Each row has a class, written after it.
[  56 -483 -109  114 -314  149   62  -25  -36 -356 -110   22  423  -37
  -37  282   16  -88 -164  152   77   93  346  371  -10 -304  216 -113
 -524 -144  193  298  135  196 -251  -55   30   22  291  -60  370] | Nik
[ 214   66 -206  320 -144   77  186  321  -46 -157  203  222 -117  -47
  -53 -248 -237  -38  -20  -16  129 -273  266  238  157   10  123  327
  279 -130 -348  -80  -54 -135   73 -108    5  -75 -104  268  781] | Zirik
[   4  -15   10   43   19  -58   69  -23  -12  -80 -103  -24  123   67
  -57   99   -6   14   42   38   34  -28  -14   17   -7   -6   19   31
  -43   71   75    0  -14   20  -42  -27   50  -62  -13   -7  -32] | tage
[ -66    5 -181   44   17  -32   55    3  -24  -46 -131  120   53    7
  -52   -7   -8  -36    4   38  -47   54    3   63  -20  -11   52  -53
   16   85   15   21  -84   67   25   29  -20 -105   15  -57  137] | Kam
[ -18    4 -177  -57    3   61   59  -11   27  -47   -7   69  -18  130
 -107  166  -56    2   23   -1    2  -21   22  111   38   54   28  -88
  -14   62 -105   32  -86  -71    4  -82   40   -8  -57  -21   49] | Kam
[ -34 -115  201 -398 -150   90   39 -315  162  225   28  172  -38   41
   16 -427    3   99  -29  -89 -277  152 -256  390   85   -2 -253  -44
  -92  142  193  329  134   47   71 -277   54   64   73  -14  215] | gunul
[-244  558  121 -197 -225   10 -437  -19  345 -219 -385  -54  436  235
 -318 -477  132   88 -138  360  -98 -130  -96  180  270  223 -508    1
  155 -138   23  205  167 -469  -77  -84 -146   73   91  548  438] | Zirik
[-14  34 -52 112 -15 -68  72 -32  10 -52 -90  18  33  94 -41  55 -29   4
  63  -7  18   8 -50 -49  24  13  42 -37  17  60  17  -5 -72   4 -19  10
  24 -23  14  14 -27] | vot
[   7  -71  -84 -147  -41  -14   58   -2   73    0    1  104   39  102
    7   86   18   -8  -51   -8  -95   -7  -38  180    5  -81  -44  -43
  -52   55    8  100  -75  142   -7  -29   38   21  -42  -43   61] | fazev
[  -2 -330  214  -55 -343  -56  -41 -215 -114  418  344 -377  -89 -301
  182 -441 -153   60 -374  182 -186  165   -4  562  -60  -70  -19   31
  166  -18  -58 -122  388  -76  114  -91 -125   44   56  183  235] | vot
[ -58 -109  -45  -47   35   34  -19   15   46  127  106   86  -82   57
  -19  -61    4   43   -7    6  -40   -5  -31  105  -52   14  -80  -85
   36   98   20   73   34   55   31  -83  -33  -63  -48  -14   52] | bar
[-72 -34  45  83 -14 -86  29 -12 -16 -33 -81  23  56  31 -27  65  -7 -21
  76  -4 -21  11 -64 -56  24 -18  63 -12 -42  84  51  57 -25  10 -36 -44
  45 -75  21  18 -25] | Nik
[ -51   50   39 -116  -55  -39   32  -95  127   51 -116   33   81   89
   52   -9   23   13  -42    4 -150  -40  -79   59   46   -4 -119  -49
  -26  -57  -18   91  -22  -30  -23  -85   11   79  -71   28   58] | Nik
[-34 -26 -56 127 -18 -51  95   4  -4 -57 -80  48  69  27 -47  59  22 -42
  70   4  17  10  -9  23  -6 -45  72  -5 -22  45  53  22 -21  13 -46   0
  33 -35  -4  13  -9] | bar
[-17 -20 -42  64 -15 -77  68   1   0 -60 -51  17  66  63 -79  54 -22  -9
  80   6  22 -29 -18 -22   7 -28  66 -10   0  72  49  13 -24   9 -11  11
  22  -5 -15  10   4] | semip
[ -84  -10    9   89  -68  -87   49    4  -48    1 -126   42   73   -1
  -16   45    2  -11   23   30  -18   29  -87   -1    6    1   38  -22
   17  109    8   -8   13    5  -18   11   15  -93   49   43  -39] | gunul
[-54   6  35 108  -9 -70  26  -9   6 -33 -10 -13  25  56 -43  13  35  -8
  50  14   9 -12 -17 -19  45 -46  40  18  -5  37  42  10  12  12  -7 -22
  45   2 -33  16 -62] | fazev
[-48 -44 -43 118 -44 -92  76 -37 -21 -92 -86   4  65  15 -24 106  29 -50
  83   3  32 -26 -27  -6  35 -43  95 -20  -7  57  47  36  -5  -4 -48 -46
  75 -45   7 -26   8] | Kam
[-409 -611  169  419 -128    7 -276   67  -23  308  140   38 -130 -304
   47 -385  318    4  -64  108 -280  147  214  193  171 -155  120 -146
  -65   72  105  170  265  200   22 -173  -34 -135   48 -113  309] | fazev
[  73    0  -73    6    7   60   83   10   29 -134 -117   92   10   49
  -18  127   11    5   27  -13   30  -16   56   77   38  -27   66   11
  -59  -28  -12   16 -100  101  -26  -52   31  -44  -22   -6   81] | Zirik
[ -6  17 -59 108 -20 -48  58  29   2 -85 -40  24  24  71 -58  75 -21   8
  44   8  49 -47 -27  15  44 -12  37  18  20  61 -42 -15 -47   8 -21 -21
  48 -83 -46  16   8] | fazev
[ -62   56   13   87  -47  -76   80   17   29  -61 -125   34  134   58
  -35   19    6  -25  105   -1   38   15  -91  -16   42    1   80   47
   23   60   52   25   36    9  -13    3   15  -44   19   59  -16] | Zirik
[ -31   87   31  -49  -26   13  -59  -38   82  -12  -47    2   84   71
  -52  -40  -57  105   50   36   -1   13  -71   23   20   49 -145  -41
    1  -52  -16  -26   30  -73  -54  -76   22  -53  -29   30   43] | semip
[-56 -53  40 122  -2 -39  42  -2 -41   4 -81 -21 102  52  -9 -27  -3  25
  31  -3  12  32 -67 -51  24   1 107  34  13  41  11  63  -2  21 -11  26
  -3 -30  16  33 -47] | Zirik
[  9  41  31 -49 -19   8 -38  71  93  20  84 -44 -61  80 -12 -37 -85  88
  55 -63   6 -50 -58 -12  16  58 -87  28 115  49 -59  27 -49 -73 -35 -51
  55 -53 -79  77  51] | Zirik
[-208  -17  181  -18 -155 -162  -48   64  110 -137  441 -193  127  319
 -173 -333 -105   96  -53   74   89    2  114  208  169 -166  -60  184
   43   47  102  177  201 -245 -161  -36  227  148  -22  123  239] | tage
[ -31    1   22  -93  -44    8  122   14   58   31   32  125  -26   69
   36  105  -32  -13   43  -42   24  -47 -124   67   49   55  -21  -12
   33   49  -54  -16   46   48   62 -139   10  -26  -58   19   68] | vot
[ 235 -385  -88    4 -447 -196  223 -214 -284  -68   10  115  -96 -131
   98  409 -242   87  -20  351 -248  115    0  541   18 -223   -5 -337
 -382  289 -138   87  -99   40   99 -149  353   20  150  -26  261] | gunul
[  85   -7   39  -41   14  -46   99   41   56  -45   -5  -79   21   94
  -69  104 -134   23  -22  -42  -33  -99  -42   30   63   51  -69   70
   17   10  -37   15  -39  -82   22 -111   26  -60 -146   71   97] | daz
[-65 -40  33 105 -53 -96  44 -43 -22 -41 -94 -23 117   9 -13  32  36  -6
  77  28  20  17 -63  -9  50 -22  79  47 -14  56  76  26  38  30 -48 -22
  54 -65  40  34 -14] | tage
[  21  200   -4   75  -15   34   46  -35   43  -55 -145   75   33   -1
  -12   -5  -59   68   27   22   -2  114  -10   84   38   71 -103   -1
  -12 -109   10  -55  -42  -13   -4  -37   -2  -81  122  131  137] | Zirik
[ -85  -36   22   26  -39  -43    3  -20   23  -17 -108   -3  104   35
  -42  -15  100  -19   12   35  -23   12  -95   41   46   -1   52    3
   10   34   48   44    4   40  -19   15  -13  -15    6   21    1] | fazev
[  26  199 -102   29   13   62   15   42  152  -47  -16   73   92   45
 -124   72  -11   41  102  -42   61  -25   24   -7   46  139  -81   33
   40 -109  -31   -9  -23 -116   -4  -98   38 -137  -55   31  131] | daz
[ 149  204   83 -141 -164   38  219 -323  -81 -137   85   48    5 -138
  383 -295  -89  131 -495  244  -83   21  124  386  258   10 -241  170
 -342 -162 -153 -178  118 -173  203 -304  208   35  -53  163  110] | Zirik
[  50   60  -34 -138   43   37   15  -22   33   -7    2    2   61  106
    4  -11   37    0 -102    9  -27  -92  -30   82   54   47  -79   18
   21   13  -27   51  -70  -21  -25   -6   -4    5 -166  -76   48] | daz
[  90   23  -42 -189  -42   25   38  -87  109   -8  -50   66   62   59
  -95   43 -148   38   58  -38    2   12    1   94  -49   83  -49  -41
   10   45   86   66   -2  -36  -31  -50   35  -64   26   49  100] | Nik
[-118   20  -27   63  -29  -51    1    1  -53  -52  -99  -16  118   50
  -58   17   25  -11   -4   37   22   23  -44   37   66   -1   54   12
    3   78   10   -8   -9  -27  -19    5   30  -50   12   10   -7] | veg
[ 644  243  -20 -538   61  211 -413 -161   96 -273  160 -581 -121  555
  -74 -510  -68  103 -659  360   46 -341  143  245  409  -18 -334   29
  -54 -275 -369  139 -142 -139 -246  122 -364  535 -184  194  187] | gunul
[  -7 -497  484 -250   -6 -194 -227 -448  248  437  -21 -135 -108   -8
   77 -513   17  207   33  -74 -615  101 -175   69   38  -47 -227  -60
  -57  -27  262  331  390  109  -45 -335 -135   84 -134   29 -107] | tage
[-24 -19   9  68 -11 -37  48  -5 -24 -81 -82   6  75  52 -39  67  -3 -27
  51  28  26  -3   6   3  17  -8  60  11 -72  71  71  50   1 -11 -18 -18
  64  24   1  -5 -21] | bar
[ -31  -12  -56  105  -21  -81  103    4   24  -58 -105   78   66   61
  -68   97   40  -34   93  -12  -16  -18  -25   -1    3  -35   39  -38
  -35   86   49   60  -42   43  -78   -6   25  -26   -8  -26  -35] | gunul
[ -87   59  -39   44  -69  -44   59  -10   -4  -61 -110   46   99   59
  -36   95   50  -27   43   10   50    6  -57   21   54   21   64  -18
    2   77    7   10  -22    9   -7    0   41   -8   25   10  -41] | veg
[-108  -18 -291   59  170  -81  436   57  226  261   60  577 -111  112
  220 -184  286 -182  288 -290 -265   12   26 -290 -209 -159   78  -51
  -43   41  330  134 -117  369  237  272 -118  444 -143 -187 -199] | tage
[-119 -462  280  742  376   16 -174  134 -461  144  583  -83 -483  172
   62 -404  355   15  107   44   97  -74  459 -151  120  -56  280  188
  -91 -164   32   89 -223   92   69  -82   25  383  -74 -124   91] | vot
[-438  315 -611  343 -286  -19  431  127   88 -127  -31  341  -30  241
 -382  725 -218  -18  100   93  266   64  -24  257   27  -11  248 -229
  177  264 -387 -120 -150  -65  250 -286  163 -289   81   51  214] | vot
[-39   2 -33  92   8 -54  28   2 -18 -69 -76  22  99  87 -53  93  -7  -1
  50  18  36 -16 -25 -22  22  14  56 -16 -17  88  57   6 -24   4 -25 -23
  60 -63   0  -4 -19] | vot
[ 162 -140 -261   -1   -5   30  469 -106 -116 -367 -143   31 -327  227
  -47  254 -143   50 -220  180  -23 -335  127  632  107 -307    2  -33
 -237  332   -2  -80 -104  124  192 -254   51   48 -321  237  339] | bar
[-43 -50  27  56 -49 -84  46 -57  -4 -33 -58 -11  67  36 -48  40  20 -10
  46  54 -35 -30 -40  44  57 -37  55   1 -43  89  74  26  30 -11  -9 -48
  55   5 -25  25  11] | fazev
[  13  -52 -113   99   -7   56  -61   10   74   17   32  -29  -48   52
   -1  -84   28   97   10  -38   52  -13   20  -21  -12   34   -4  -69
   71  -36  -82   23  -74  -21  -44   -9   14 -112   11   25   45] | Kam
[ -17  -55   31   68    5  -40    7   34  -64 -102  -53    4  129   63
  -28   95   14  -62   34   26   65    9   24  -13   38  -16   88    1
  -60   46  113   30   37   60  -39   22   51   10   17  -19  -41] | vot
[ -94   -7 -152   71 -180   21   43  -42  131  -38   -3   26  -37  -14
  -76  -90   69   76 -137    7  -50  -53  -39  160  104 -115  -17  -88
  137   25 -139  -34  -32  -84  -78  -14  -51 -152    2  184  156] | semip
[ 333  550 -537  -69 -386 -100  459 -196  329 -510 -302  207   63  117
   46  384 -137  -38   99  -63  285 -299 -138  197  206   41  -59   17
   57  284 -163 -169 -143  -75 -179 -100  191 -246 -129   41   64] | bar
[-127   69   27 -158   15  -29   51   22  123   -1   10  -18   36   27
  -39  133   -5  -58  -12  -59  -46  -80    0  115    4   -2  -81  100
   39  -40  125  -27   75  -59   -9 -144   33   18 -124  -11   82] | daz
[-55 -12  22 138 -53 -44  31   7 -43 -14  -2   2  86  28 -25 -68  52 -35
 -17  47  57  40  11  60  96 -23  47  35   9 -14  49  -3  39   5  -7  37
  -4 -49  25  47  32] | daz
[ -15  -87   13 -124   18   62   32  -10  -20   66   34   10  -34   85
  -55   49  -12    2  -38  -27  -71   18  -54   60   59   21   21  -36
   36   -5  -80   24  -12   39   92  -56  -71   51 -126   27   14] | semip
[ 19  26 -37  84 -23 -27  54 -23   9 -82 -91  27  60  70 -58   4  21 -12
  31  29   5   1 -17  55  64 -25  19  16 -30  10  12  15 -38  51 -19   7
 -20  -6  -8  22  48] | fazev
[-373 -235  -36  -40   56  154 -307  -66  -15  478  230  -79  250  231
  123 -167  486  119  -16  -74 -116   13 -108 -276   -8  -25   -1  -20
   50 -509 -362  406 -155 -143  234   -4   60  373 -146  -40 -336] | Zirik
[ -25  110   -2  -25  -81  -29  -17  -27  103  -15  -24    5  108  -52
  -44 -175  -73   75   -5  -11  -37   44  -66   -6  -23   10 -110   18
   71  -19   12  -30   73 -100  -75   43  -40  -78   33   50   70] | veg
[  22   23   34   45   -7  -87   58    7   -6  -88  -94    4   82   41
  -53   73 -109   -4   63   25    4  -13  -43    8  -10   -2  -10   28
  -39   77   80   26   15  -37  -42  -50   80  -32    9    6   24] | bar
[ -43  105  -46 -101 -116  -28   74  -96   94 -160 -251  186  103  -25
   10  130   60  -42    3   42  -35  -30  -70  188   99  -23 -117  -82
  -54  106  157   36   28  122  -58  -97   26 -129   57   63  216] | vot
[  93  100   -1 -459 -341 -265  161 -231  321  -51 -131   18  344 -178
    6  397 -119 -114  142   36  -64  -63 -151  319   55   -3  -68   59
 -152  298  561   57  418   89   90 -327  331  -18   -5  -15  -77] | daz
[ 177  129 -234   74 -303  221 -270 -116   23    1  -48 -221  -26  223
  197  -62  400   28 -309  256 -157   63   -4  374  531  -37 -368 -294
 -121 -507 -552   -3 -213 -131   18   13 -103  212  -20  450  109] | tage
[ -71   44  141  -76  125   56  -84   36  -43   42   42  -26   75   48
   74   27  -22   72  -84  -22   13  -18   28  -26  -50  166 -119   10
  -16   17  107  -21  110  -78   15  -82  111   -8  -99  -96 -112] | veg
[-47  39 -63 114  27 -63  89  15  32 -48 -61  29  73  34 -57  98  -9  -4
 122  10  41   4  15 -34 -38   6  25  12 -46  66  93  -3   8  31  -6 -23
  42 -46  14 -14 -37] | tage
[-148  -99  -64  -52   42   43 -149   27   -3   79   41  -10  -48  111
  -66   17  137   -2   19  -16  -19   14  -27   54   55  -21   -1  -17
   58  -41   -3   77  -78   43   44  -54  -11  -49  -58    5   27] | daz
[-33 -38 -26 105 -13 -61  77 -34 -19 -90 -74  58  89  30 -35  74  20 -42
  70 -11  45 -33 -13 -15  56 -52  75   2 -18  45  62  -9   4  14 -55 -33
  69 -58 -19 -34 -23] | vot
[-23 -58  13 -34  16  41 -40 110 114  40  44 -31  67  55 -67 117  64  25
 -10 -20 -12 -96  -4 -25 -59  26  -6 -60  15  35  14  76  -5  47 -39 -36
 -64   1 -43  58   7] | semip
[  84   69  -62  -29  -45   23   75  -19  140   25  -11   71 -107   23
  -28   -1 -110  122   83  -72   -5   11  -49   56  -17  103  -39  -26
   94   61  -88   -6  -69  -16   32  -63   54 -106  -21   42   36] | Zirik
[-152 -594 -278   51   -6  103  207  -55 -406   50  330  198 -484 -335
   38   11 -102  -95 -260   54 -115  174  319  663   76 -494  211 -211
  -61  296   59 -143  187  228   31   70   19 -288  -37  -71  385] | bar
[-40  -9  38 118 -46 -96  94 -15  -3 -35 -50  29  52  11 -24  43 -47 -11
  70 -18  17   8 -51  -4  11 -29  24  38 -31  63  86  11   0 -14 -21 -55
  73 -93  27  11 -15] | daz
[ 489   63 -345 -406 -227  307  222   79 -176 -419 -164  -43  201  346
 -149  589 -366  -13 -111  277   99   25  123  899   70  -84  -61    1
 -423   97  -82  -46 -126  147  222 -111   78  153   -6  219  599] | tage
[ -95  216 -121   45  -56  -23   93  -12  185 -139  -84  183   41   20
 -103  132   45  -18  129  -49   49  -31   55   87   25  -26 -113  -28
    8   -4   99  -26   13   26  -62 -119   47  -89    2   16   96] | semip
[  77  -87   79  -42 -134  -34    5 -104   93   73   39  -37  -75    2
   33  -75  -37   87   47  -23  -81    1 -123  115   13   -1 -110  -39
   10    7   -7  123  -49    7  -34 -151   55  -80   -8   54  146] | daz
[  64 -245  126 -294 -164  345 -123  235 -206   30    4 -402 -253  -79
  285   89  193  -49 -595   51 -230  -41 -168  459  182 -210   -3  179
   34 -196 -446 -290 -144  169  204  -10 -323  116 -189  470  140] | tage
[-106   41   15   26  -42  -47   19  -58  -34   24 -100  -28   62   40
   23   13   83  -27  -55   38  -31   24  -84   52   73  -10    3   -4
   10   17   34   -9   -3  -24   38   14    2  -25   -6   62  -49] | daz
[-245  -94 -312 -151 -293   27  166  -26  526  304  275  204  -89 -168
 -168 -308   87 -104   82  -45 -289  221   60  520  -60 -156  -34  -31
  -38  -72  139  144  325  183  100 -108 -395  263  152  277  306] | bar
[ 184   39   84  186  215  217 -284  263 -192   51  211   96 -292 -336
   64 -248 -158  219 -201   72  343  -76  313 -121 -278  204 -171  -32
  257  132  -33 -390   17    4   72  -15   31 -746  151   31  183] | veg
[-31 -47  16  85  22 -75  42 -24 -18 -24 -56  15  65  11 -50  50 -52   4
  83   2  27  14  -1 -32 -30 -27  52   4 -63  70 117  45 -11  39 -23 -20
  46 -61  65 -20   0] | Nik
[-278  449 -566  179 -176  -74  -24  178  -29  -80  -77  233 -207 -153
  -30  -38  273 -322  209   90  136 -119  -43   66  329  170   -8  -60
  381  115 -234 -288 -382 -360   33   94   77 -223  123  300  524] | Kam
[-44 -28  -2  44   4 -74  40 -10   4 -30 -50   1  42  52 -33 -40  15 -14
  54  31  24  -2 -49  18  16  -6  49  25 -17  78  54  35  16   5 -10  -6
  18 -20   5  28  -8] | bar
[ -17   48  -16   63  -41  -67   53   -8  -33  -84 -109    4  114   82
  -52   68    0   -3   53   12   46   -8  -48   25   63   17   47   26
    4   66   24  -14  -37  -18  -14   -7   66  -29    2   27   -9] | veg
[ -88   74    8   64  -43  -69   27   -3  -29  -64 -109   27   50   43
    6   65   25  -36   38   29   62  -17 -101   16   57   46   13   13
   21  139   50   -4   14  -23  -21  -32   59  -72   21   31  -34] | bar
[-46   3 -29  80 -34 -52  61 -21  15 -70 -99   5  56  91 -34  69  13 -23
  45  12   2   0 -43  12  54   0  57 -34 -23  69   6  40 -27   8 -23 -45
  25  -3  -8  -3  -8] | Kam
[-101  -76  457 -264  -58   70 -523  -74   37  230 -460 -196  159  443
  129 -143  481   96 -143  143 -166 -207 -542  -35   92  285  -68 -199
  123   92 -240  454  -57   45 -115   65 -331  130   84  200 -118] | daz
